Below are the code and all the weights of a small trained network. Each question names an input and a class and asks about switching units off, where a switched-off unit gives its printed mean instead of its output.

import numpy as np


def w(rows, s, z=0):
    codes = np.array(rows[::2]) - 128.0
    scale = np.full(codes.shape[1], s)
    scale[-1] = z or s
    return codes * scale


def f(y):
    return y / 2 * (1 + np.tanh(0.7978845608 * (y + 0.044715 * y**3)))


def log_softmax(a):
    a = a - a.max(-1, keepdims=True)
    return a - np.log(np.exp(a).sum(-1, keepdims=True))


def net(x, mask):
    res = np.array(x, float).reshape(1, 8) / 4 @ E
    y = f(res @ A[0][:, :-1].T + A[0][:, -1])
    res = res + np.where(mask, y, B[0][:, -1]) @ B[0][:, :-1]
    return log_softmax(res[-1] @ U[:, :-1].T + U[:, -1])


A, B = {}, {}
E = w([
[126,128,128],'x0',
[48,31,122],'x1',
[131,126,127],'x2',
[130,126,128],'x3',
[220,48,126],'x4',
[129,128,127],'x5',
[128,130,129],'x6',
[125,124,254],'x7',
],0.0056)
A[0] = w([
[50,35,134,22],'N1',
[240,248,139,76],'N2',
[135,137,8,42],'N3',
[15,221,140,60],'N4',
[135,123,254,38],'N5',
[125,134,120,2],'N6',
[135,131,4,72],'N7',
[207,66,134,40],'N8',
[134,123,248,48],'N9',
[246,32,135,150],'N10',
[61,46,132,49],'N11',
[122,118,252,209],'N12',
[131,137,47,8],'N13',
],0.0077,0.0045)
B[0] = w([
[124,28,203,132],'N1',
[70,2,172,203],'N2',
[228,99,110,151],'N3',
[172,191,220,164],'N4',
[240,85,122,145],'N5',
[171,110,166,78],'N6',
[207,115,89,170],'N7',
[162,149,194,125],'N8',
[223,93,120,145],'N9',
[102,211,165,237],'N10',
[114,65,169,132],'N11',
[137,138,50,254],'N12',
[211,97,153,106],'N13',
],0.03,0.0032)
U = w([
[244,94,77,33],'0',
[67,2,218,25],'1',
[86,161,95,253],'2',
[79,163,93,206],'3',
[94,156,94,201],'4',
[144,224,244,37],'5',
[87,146,68,144],'6',
[89,150,70,143],'7',
],0.0064,0.0046)

Each question gives the input, the list of numbers given to net, and the class t.
The units are the neurons (one row each of A and B). Each row of codes is followed by its name. A weight is (code - 128) times the scale printed after its matrix; where a second scale follows, it is the last column's (A, B and U).
mask holds one flag per neuron, in row order. A switched-off neuron (its flag False) gives its mean, the last column of its row in B, instead of its output. The means were averaged over made-up inputs and are rounded, as every weight is.
A unit's drop is (log p(t) with every unit on - log p(t) with that unit switched off) / (log p(t) with every unit on - log p(t) with every unit switched off).
The circuit of an input: a set's keep is (log p(t) with only the set's units on - log p(t) with every unit switched off) / (log p(t) with every unit on - log p(t) with every unit switched off). Starting from the 12 units with the biggest drops (on a tie, the unit counted first), units are removed one at a time, each time the one whose removal leaves the highest keep (on an exact tie, the one counted first), for as long as the keep stays at least 0.8.
units of the circuit, in order: the units of the circuit, biggest drop first
most important unit: the unit with the biggest drop
top k neurons: the k neurons with the biggest drops, biggest first
drop when u is switched off: that unit's drop, to one decimal
input [-6,-8,-4,5,-5,2,3,7], class 1: most important unit => N2
input [-7,4,3,-5,0,-8,3,8], class 0: top 2 neurons => (N5; N9)
input [-3,-3,7,0,0,6,4,-7], class 0: top 2 neurons => (N3; N7)
input [3,0,5,-1,-7,3,2,-2], class 5: top 3 neurons => (N4; N12; N2)
input [-2,-5,7,1,4,2,-2,-8], class 0: top 2 neurons => (N3; N7)
input [-6,-7,5,8,-5,6,-4,8], class 0: units of the circuit, in order => (N5; N9)
input [-6,7,-8,0,8,-2,-6,6], class 5: top 3 neurons => (N10; N2; N8)
input [-7,1,2,0,-5,-3,0,8], class 0: units of the circuit, in order => (N5; N9)
input [0,-5,2,-7,8,-4,-3,1], class 5: top 2 neurons => (N10; N8)
input [-6,8,4,6,8,5,-1,-6], class 1: top 3 neurons => (N1; N11; N12)
input [-4,6,2,-1,-8,5,6,5], class 5: top 2 neurons => (N4; N2)
input [-4,-3,1,-5,-8,1,8,-3], class 5: top 2 neurons => (N4; N12)
input [-3,8,-7,-4,-7,4,7,-3], class 1: top 4 neurons => (N1; N11; N10; N12)
input [7,8,-2,1,-2,0,6,-3], class 1: most important unit => N1
input [4,-1,6,-7,8,4,8,2], class 5: top 2 neurons => (N10; N8)
input [5,-7,-4,-2,8,3,0,-1], class 5: top 2 neurons => (N10; N8)
input [4,3,1,6,-8,1,-1,-3], class 5: top 3 neurons => (N4; N12; N2)
input [-3,2,0,4,-3,0,3,6], class 0: top 4 neurons => (N5; N9; N10; N12)
input [2,-8,-2,7,-8,-3,7,7], class 1: top 2 neurons => (N2; N10)
input [4,3,1,-3,-6,2,0,1], class 5: units of the circuit, in order => (N4)
input [3,7,-2,4,2,2,4,-4], class 1: drop when N11 is switched off => 0.4
input [8,8,0,-1,4,1,4,-1], class 1: drop when N11 is switched off => 0.3
input [1,4,8,3,-4,-1,-7,-8], class 0: drop when N7 is switched off => 0.2
input [5,-7,-3,-6,2,-6,2,4], class 1: drop when N2 is switched off => 1.5
